Here is a tiny trained network, its code and every weight. The questions are about switching its units off for an input and a target symbol, where a switched-off unit gives its printed mean instead of its output.

import numpy as np


def w(rows, s, z=0):
    codes = np.array(rows[::2]) - 128.0
    scale = np.full(codes.shape[1], s)
    scale[-1] = z or s
    return codes * scale


def norm(h):
    return h / np.sqrt((h * h).mean(-1, keepdims=True) + 1e-5)


def f(y):
    return np.maximum(y, 0)


def softmax(a):
    e = np.exp(a - a.max(-1, keepdims=True))
    return e / e.sum(-1, keepdims=True)


def log_softmax(a):
    a = a - a.max(-1, keepdims=True)
    return a - np.log(np.exp(a).sum(-1, keepdims=True))


def net(x, mask):
    ids = ['αβγεζσ'.index(c) for c in x.split()]
    T = len(ids)
    res = E[ids] + P[:T]
    u = 0
    for l in range(2):
        q, k, v = (norm(res) @ M[l].T for M in (Q, K, V))
        z = softmax(np.where(np.tri(T) > 0, q @ k.T / 2**0.5, -1e9)) @ v
        res = res + np.where(mask[u], z, O[l][:, -1]) @ O[l][:, :-1]
        u += 1
        y = f(norm(res) @ A[l][:, :-1].T + A[l][:, -1])
        res = res + np.where(mask[u : u + 4], y, B[l][:, -1]) @ B[l][:, :-1]
        u += 4
    return log_softmax(norm(res)[-1] @ U[:, :-1].T + U[:, -1])


Q, K, V, O, A, B = {}, {}, {}, {}, {}, {}
E = w([
[176,171,186,119,252,134],'α',
[71,166,128,208,176,205],'β',
[92,31,175,147,165,84],'γ',
[135,76,166,76,42,101],'ε',
[45,154,184,107,97,200],'ζ',
[97,99,212,214,122,164],'σ',
],0.017)
P = w([
[51,184,54,110,214,2],'0',
[44,135,119,127,224,46],'1',
[111,144,126,136,159,59],'2',
[139,116,131,151,154,104],'3',
[156,67,141,136,159,139],'4',
[161,39,161,137,160,172],'5',
[189,24,228,115,144,156],'6',
],0.0065)
Q[0] = w([
[71,154,252,98,93,200],'0.h0',
[79,97,224,165,185,77],'0.h0',
],0.013)
K[0] = w([
[190,41,252,142,142,245],'0.h0',
[159,29,233,96,104,185],'0.h0',
],0.012)
V[0] = w([
[174,9,55,99,40,121],'0.h0',
[71,165,182,34,58,241],'0.h0',
],0.014)
O[0] = w([
[25,138,95,53,179,125,167],'0.h0',
[96,216,56,204,109,6,252],'0.h0',
],0.011,0.0044)
A[0] = w([
[219,170,37,112,84,227,4],'0.n0',
[47,170,67,147,170,212,78],'0.n1',
[219,147,129,112,254,113,226],'0.n2',
[218,107,92,90,91,75,76],'0.n3',
],0.017,0.0027)
B[0] = w([
[211,31,87,248,206,68,145],'0.n0',
[73,185,44,73,103,254,200],'0.n1',
[174,218,182,36,235,33,254],'0.n2',
[148,116,101,42,41,41,171],'0.n3',
],0.01,0.0079)
Q[1] = w([
[103,85,79,83,136,95],'1.h0',
[143,126,91,107,4,101],'1.h0',
],0.026)
K[1] = w([
[73,116,93,56,215,187],'1.h0',
[96,254,7,135,197,129],'1.h0',
],0.018)
V[1] = w([
[17,148,3,167,241,197],'1.h0',
[43,48,131,189,22,218],'1.h0',
],0.011)
O[1] = w([
[255,54,167,193,131,80,123],'1.h0',
[89,124,238,186,87,96,4],'1.h0',
],0.0092,0.0042)
A[1] = w([
[73,174,249,167,85,158,74],'1.n0',
[116,11,221,61,201,205,4],'1.n1',
[8,66,166,41,56,46,145],'1.n2',
[28,121,142,229,89,151,80],'1.n3',
],0.015,0.0039)
B[1] = w([
[206,88,190,77,70,207,173],'1.n0',
[20,98,148,152,100,17,201],'1.n1',
[84,169,89,158,144,248,254],'1.n2',
[145,190,156,85,83,76,174],'1.n3',
],0.016,0.013)
U = w([
[176,93,141,2,208,56,250],'α',
[184,78,178,220,194,130,5],'β',
[27,35,203,125,135,49,68],'γ',
[73,127,67,107,143,206,228],'ε',
[125,204,104,172,53,39,42],'ζ',
[156,115,240,46,38,161,139],'σ',
],0.0071,0.0014)

Each question gives the input, a string of symbols that net reads in full, and the target symbol t.
The units are the heads (2 rows each of Q, K, V and O) and the neurons (one row each of A and B). Each row of codes is followed by its name. A weight is (code - 128) times the scale printed after its matrix; where a second scale follows, it is the last column's (O, A, B and U).
mask holds one flag per unit, layer by layer, with each layer's heads first. A switched-off unit (its flag False) gives its mean, the last column of its rows in O or B, instead of its output. The means were averaged over made-up inputs and are rounded, as every weight is.
A unit's drop is (log p(t) with every unit on - log p(t) with that unit switched off) / (log p(t) with every unit on - log p(t) with every unit switched off).
The circuit of an input: a set's keep is (log p(t) with only the set's units on - log p(t) with every unit switched off) / (log p(t) with every unit on - log p(t) with every unit switched off). Starting from all 10 units, units are removed one at a time, each time the one whose removal leaves the highest keep (on an exact tie, the one counted first), for as long as the keep stays at least 0.8.
circuit, biggest first: the units of the circuit, biggest drop first
top k neurons: the k neurons with the biggest drops, biggest first
top k neurons in layer l: the k neurons of layer l with the biggest drops, biggest first
drop when u is switched off: that unit's drop, to one decimal
input ε α ζ σ ε, target α: circuit, biggest first	(1.h0)
input ε β γ β, target γ: circuit, biggest first	(0.h0 1.n1)
input ε γ ε, target γ: top 3 neurons	(0.n2 1.n1 0.n1)
input γ ζ ε σ σ ζ β, target σ: circuit, biggest first	(1.h0 0.n2 1.n0)
input ε γ σ γ ζ, target σ: top 3 neurons	(0.n2 1.n0 1.n1)
input β ε ε ε α α β, target β: top 2 neurons	(0.n0 1.n2)
input α σ ε ζ, target σ: circuit, biggest first	(0.h0 1.n0)
input ε ε γ ε, target γ: circuit, biggest first	(0.h0 1.h0 1.n1 0.n2)
input α ζ ε α α ε, target α: top 2 neurons	(1.n2 0.n1)
input ε β ε, target β: top 4 neurons	(1.n1 0.n2 0.n1 1.n3)
input ζ ζ ζ α ε σ, target σ: top 2 neurons in layer 1	(1.n0 1.n3)
input ζ β σ ε γ ε γ, target ε: top 2 neurons in layer 0	(0.n3 0.n1)
input ε α ε β ζ ζ α, target ζ: drop when 1.h0 is switched off	0.0
input α ε β σ, target σ: drop when 1.h0 is switched off	0.1
input σ β ε β ε, target β: drop when 1.n1 is switched off	0.2
input α α ζ ε ε ε, target ε: top neuron in layer 0	(0.n2)
